Below is a small trained network, with its code and all its weights. Each question gives an input and a class and asks what happens when units are switched off, that is, made to give their printed mean instead of their output.

import numpy as np


def w(rows, s, z=0):
    codes = np.array(rows[::2]) - 128.0
    scale = np.full(codes.shape[1], s)
    scale[-1] = z or s
    return codes * scale


def f(y):
    return y / 2 * (1 + np.tanh(0.7978845608 * (y + 0.044715 * y**3)))


def log_softmax(a):
    a = a - a.max(-1, keepdims=True)
    return a - np.log(np.exp(a).sum(-1, keepdims=True))


def net(x, mask):
    res = np.array(x, float).reshape(1, 8) / 4 @ E
    y = f(res @ A[0][:, :-1].T + A[0][:, -1])
    res = res + np.where(mask, y, B[0][:, -1]) @ B[0][:, :-1]
    return log_softmax(res[-1] @ U[:, :-1].T + U[:, -1])


A, B = {}, {}
E = w([
[71,144,67,36,138,81,151,148,151,224,138,112],'x0',
[168,99,116,99,120,117,131,138,145,122,106,136],'x1',
[181,148,37,138,164,174,3,69,208,147,152,53],'x2',
[111,133,116,152,153,124,142,105,124,134,149,131],'x3',
[118,161,113,140,108,132,143,134,146,112,160,144],'x4',
[161,92,88,147,149,99,168,118,134,142,134,128],'x5',
[86,105,90,109,193,53,52,207,100,31,190,62],'x6',
[125,47,187,123,128,176,173,140,175,148,237,64],'x7',
],0.0067)
A[0] = w([
[70,98,100,118,107,85,42,227,113,50,165,99,18],'N0',
[127,194,29,175,171,79,111,107,69,64,2,194,68],'N1',
[143,95,121,135,249,30,96,183,85,74,198,132,79],'N2',
[106,16,166,156,137,192,172,145,162,111,212,63,6],'N3',
[220,105,188,215,177,182,105,130,86,9,130,163,39],'N4',
[42,80,243,107,101,41,251,202,59,86,109,218,28],'N5',
[39,139,88,5,150,82,141,134,160,201,128,125,88],'N6',
],0.0048,0.0022)
B[0] = w([
[189,101,207,226,84,181,136,65,130,243,80,193,188],'N0',
[81,108,254,18,30,40,122,125,161,137,190,64,222],'N1',
[168,102,212,196,81,223,130,90,139,189,122,201,197],'N2',
[71,162,219,67,97,45,172,80,193,125,198,75,197],'N3',
[238,232,113,89,204,154,210,232,65,145,188,73,219],'N4',
[124,147,67,193,204,94,39,118,219,105,37,107,255],'N5',
[224,204,112,102,179,166,228,173,39,116,144,131,175],'N6',
],0.0075,0.0053)
U = w([
[167,103,175,190,55,196,158,70,130,233,82,254,51],'0',
[194,221,101,91,208,138,208,227,38,123,142,71,45],'1',
[71,111,191,44,57,33,138,106,170,104,159,57,32],'2',
[124,130,39,173,219,117,30,107,235,92,80,82,68],'3',
[103,91,104,123,132,143,130,131,110,94,129,140,254],'4',
[111,103,101,125,127,143,139,130,102,102,130,141,247],'5',
],0.0095,0.0083)

Each question gives the input, the list of numbers given to net, and the class t.
The units are the neurons (one row each of A and B). Each row of codes is followed by its name. A weight is (code - 128) times the scale printed after its matrix; where a second scale follows, it is the last column's (A, B and U).
mask holds one flag per neuron, in row order. A switched-off neuron (its flag False) gives its mean, the last column of its row in B, instead of its output. The means were averaged over made-up inputs and are rounded, as every weight is.
A unit's drop is (log p(t) with every unit on - log p(t) with that unit switched off) / (log p(t) with every unit on - log p(t) with every unit switched off).
The circuit of an input: a set's keep is (log p(t) with only the set's units on - log p(t) with every unit switched off) / (log p(t) with every unit on - log p(t) with every unit switched off). Starting from all 7 units, units are removed one at a time, each time the one whose removal leaves the highest keep (on an exact tie, the one counted first), for as long as the keep stays at least 0.8.
circuit, biggest first: the units of the circuit, biggest drop first
unit that matters most: the unit with the biggest drop
k most important neurons: the k neurons with the biggest drops, biggest first
drop when u is switched off: that unit's drop, to one decimal
input [5,7,1,-3,-1,-5,-1,4], class 1: circuit, biggest first => (N6)
input [-3,8,1,8,7,-3,-5,0], class 5: 2 most important neurons => (N0 N2)
input [0,7,8,8,-3,3,8,6], class 0: 2 most important neurons => (N2 N0)
input [0,1,-5,-1,-8,0,6,5], class 0: circuit, biggest first => (N2 N0)
input [8,-8,3,1,7,1,6,-7], class 1: 3 most important neurons => (N6 N3 N5)
input [-5,5,2,8,-3,5,8,-5], class 0: 2 most important neurons => (N2 N0)
input [-1,-1,-6,2,7,-5,-4,6], class 2: 3 most important neurons => (N3 N0 N2)
input [-5,7,-5,2,8,4,-4,5], class 1: circuit, biggest first => (N4 N2)
input [4,7,-2,-6,8,-3,-5,2], class 5: 3 most important neurons => (N0 N2 N4)
input [5,3,2,-3,2,6,6,5], class 0: 3 most important neurons => (N2 N0 N4)
input [4,7,-2,-8,7,-4,-4,-3], class 5: circuit, biggest first => (N4 N0 N2 N3)
input [-4,-6,0,-1,3,2,4,-5], class 2: 3 most important neurons => (N1 N6 N5)
input [-8,-8,6,5,-4,0,1,2], class 1: 2 most important neurons => (N4 N5)
input [-6,5,1,-7,7,6,-6,-6], class 5: circuit, biggest first => (N0 N2)
input [0,-5,-5,3,-6,-5,4,-2], class 3: circuit, biggest first => (N5)
input [3,4,-7,7,8,4,-6,0], class 3: circuit, biggest first => (N5 N2)
input [4,-1,6,-8,2,4,3,-3], class 5: circuit, biggest first => (N5 N4 N6)
input [2,3,-8,-7,-5,-3,2,6], class 3: 2 most important neurons => (N5 N1)
input [1,-2,4,0,0,-7,-5,-3], class 4: 3 most important neurons => (N0 N2 N5)
input [6,1,0,6,-1,2,-5,6], class 1: 2 most important neurons => (N6 N1)
input [-2,-5,-2,-7,-1,2,-4,5], class 5: 3 most important neurons => (N1 N0 N2)
input [6,-6,4,-4,0,3,1,-6], class 1: unit that matters most => N6
input [-8,0,7,2,-4,6,4,-3], class 1: 2 most important neurons => (N4 N5)
input [5,4,-8,-6,1,8,3,-2], class 3: 2 most important neurons => (N5 N4)
input [-4,-4,3,2,-1,-1,-2,-7], class 2: drop when N1 is switched off => 0.8
input [-6,-3,-6,1,3,-4,7,4], class 0: drop when N0 is switched off => 0.8
input [-1,-8,-8,8,6,8,8,2], class 0: circuit, biggest first => (N2)
input [2,-3,1,2,7,6,1,-7], class 2: drop when N1 is switched off => 0.8
input [2,3,-6,6,4,0,0,-2], class 3: drop when N5 is switched off => 0.7
